Below is a small trained network, with its code and all its weights. Each question gives an input and a class and asks what happens when units are switched off, that is, made to give their printed mean instead of their output.

import numpy as np


def w(rows, s, z=0):
    codes = np.array(rows[::2]) - 128.0
    scale = np.full(codes.shape[1], s)
    scale[-1] = z or s
    return codes * scale


def f(y):
    return y / 2 * (1 + np.tanh(0.7978845608 * (y + 0.044715 * y**3)))


def log_softmax(a):
    a = a - a.max(-1, keepdims=True)
    return a - np.log(np.exp(a).sum(-1, keepdims=True))


def net(x, mask):
    res = np.array(x, float).reshape(1, 5) / 4 @ E
    y = f(res @ A[0][:, :-1].T + A[0][:, -1])
    res = res + np.where(mask, y, B[0][:, -1]) @ B[0][:, :-1]
    return log_softmax(res[-1] @ U[:, :-1].T + U[:, -1])


A, B = {}, {}
E = w([
[8,250,83],'x0',
[223,173,34],'x1',
[128,127,131],'x2',
[91,46,1],'x3',
[130,126,131],'x4',
],0.0055)
A[0] = w([
[160,143,155,89],'n1',
[72,196,91,37],'n2',
[192,15,157,46],'n3',
[192,47,152,69],'n4',
[31,2,196,107],'n5',
[166,105,140,3],'n6',
[185,70,151,19],'n7',
[166,149,98,172],'n8',
[159,147,105,230],'n9',
[220,170,74,91],'n10',
[75,49,32,40],'n11',
[240,145,20,142],'n12',
[60,196,97,16],'n13',
[87,24,28,81],'n14',
[61,50,208,57],'n15',
[60,187,101,22],'n16',
[105,69,58,76],'n17',
[220,193,80,128],'n18',
[186,213,210,88],'n19',
[32,66,177,132],'n20',
[57,193,105,16],'n21',
],0.0076,0.0045)
B[0] = w([
[138,150,145,116],'n1',
[148,147,72,161],'n2',
[171,166,49,200],'n3',
[186,154,76,180],'n4',
[5,156,100,248],'n5',
[146,174,118,91],'n6',
[168,181,104,131],'n7',
[99,123,125,176],'n8',
[107,99,138,232],'n9',
[50,176,117,166],'n10',
[162,181,202,191],'n11',
[20,139,104,255],'n12',
[162,154,81,160],'n13',
[169,168,227,230],'n14',
[26,207,117,175],'n15',
[143,162,79,154],'n16',
[147,148,167,161],'n17',
[27,176,132,192],'n18',
[128,189,205,198],'n19',
[42,162,103,221],'n20',
[160,166,88,157],'n21',
],0.026,0.0031)
U = w([
[163,184,55,131],'0',
[49,116,133,6],'1',
[102,107,148,254],'2',
[104,110,155,233],'3',
[132,162,209,87],'4',
[148,1,124,72],'5',
[216,46,120,28],'6',
],0.0095,0.0099)

Each question gives the input, the list of numbers given to net, and the class t.
The units are the neurons (one row each of A and B). Each row of codes is followed by its name. A weight is (code - 128) times the scale printed after its matrix; where a second scale follows, it is the last column's (A, B and U).
mask holds one flag per neuron, in row order. A switched-off neuron (its flag False) gives its mean, the last column of its row in B, instead of its output. The means were averaged over made-up inputs and are rounded, as every weight is.
A unit's drop is (log p(t) with every unit on - log p(t) with that unit switched off) / (log p(t) with every unit on - log p(t) with every unit switched off).
The circuit of an input: a set's keep is (log p(t) with only the set's units on - log p(t) with every unit switched off) / (log p(t) with every unit on - log p(t) with every unit switched off). Starting from the 12 units with the biggest drops (on a tie, the unit counted first), units are removed one at a time, each time the one whose removal leaves the highest keep (on an exact tie, the one counted first), for as long as the keep stays at least 0.8.
circuit, biggest first: the units of the circuit, biggest drop first
k most important neurons: the k neurons with the biggest drops, biggest first
drop when u is switched off: that unit's drop, to one decimal
input [-7,5,-6,0,-7], class 0: circuit, biggest first : [n3]
input [5,6,-2,-1,5], class 1: 2 most important neurons : [n18; n12]
input [3,3,5,7,-4], class 4: circuit, biggest first : [n14; n11]
input [-4,3,2,5,-1], class 4: 3 most important neurons : [n14; n11; n5]
input [-7,8,-4,-8,4], class 1: 4 most important neurons : [n12; n18; n10; n14]
input [8,-8,-8,-4,1], class 0: circuit, biggest first : [n21; n13]
input [2,5,-5,2,5], class 1: 3 most important neurons : [n12; n18; n10]
input [0,-7,-4,2,7], class 1: 3 most important neurons : [n5; n20; n15]
input [5,7,5,-2,4], class 1: circuit, biggest first : [n18; n12]
input [-7,1,-6,3,-1], class 0: 2 most important neurons : [n3; n4]
input [-6,4,6,7,4], class 4: 3 most important neurons : [n14; n11; n17]
input [-5,-8,-6,-4,3], class 1: 2 most important neurons : [n5; n15]
input [-1,3,-6,-8,7], class 4: 2 most important neurons : [n19; n5]
input [-5,-6,4,8,-4], class 4: circuit, biggest first : [n14]
input [6,-6,2,-3,0], class 0: drop when n14 is switched off : 0.1
input [0,-3,-5,8,6], class 4: drop when n11 is switched off : 0.2
input [4,8,-5,2,-2], class 1: drop when n12 is switched off : 0.2
input [6,-6,5,-6,3], class 0: drop when n12 is switched off : 0.3
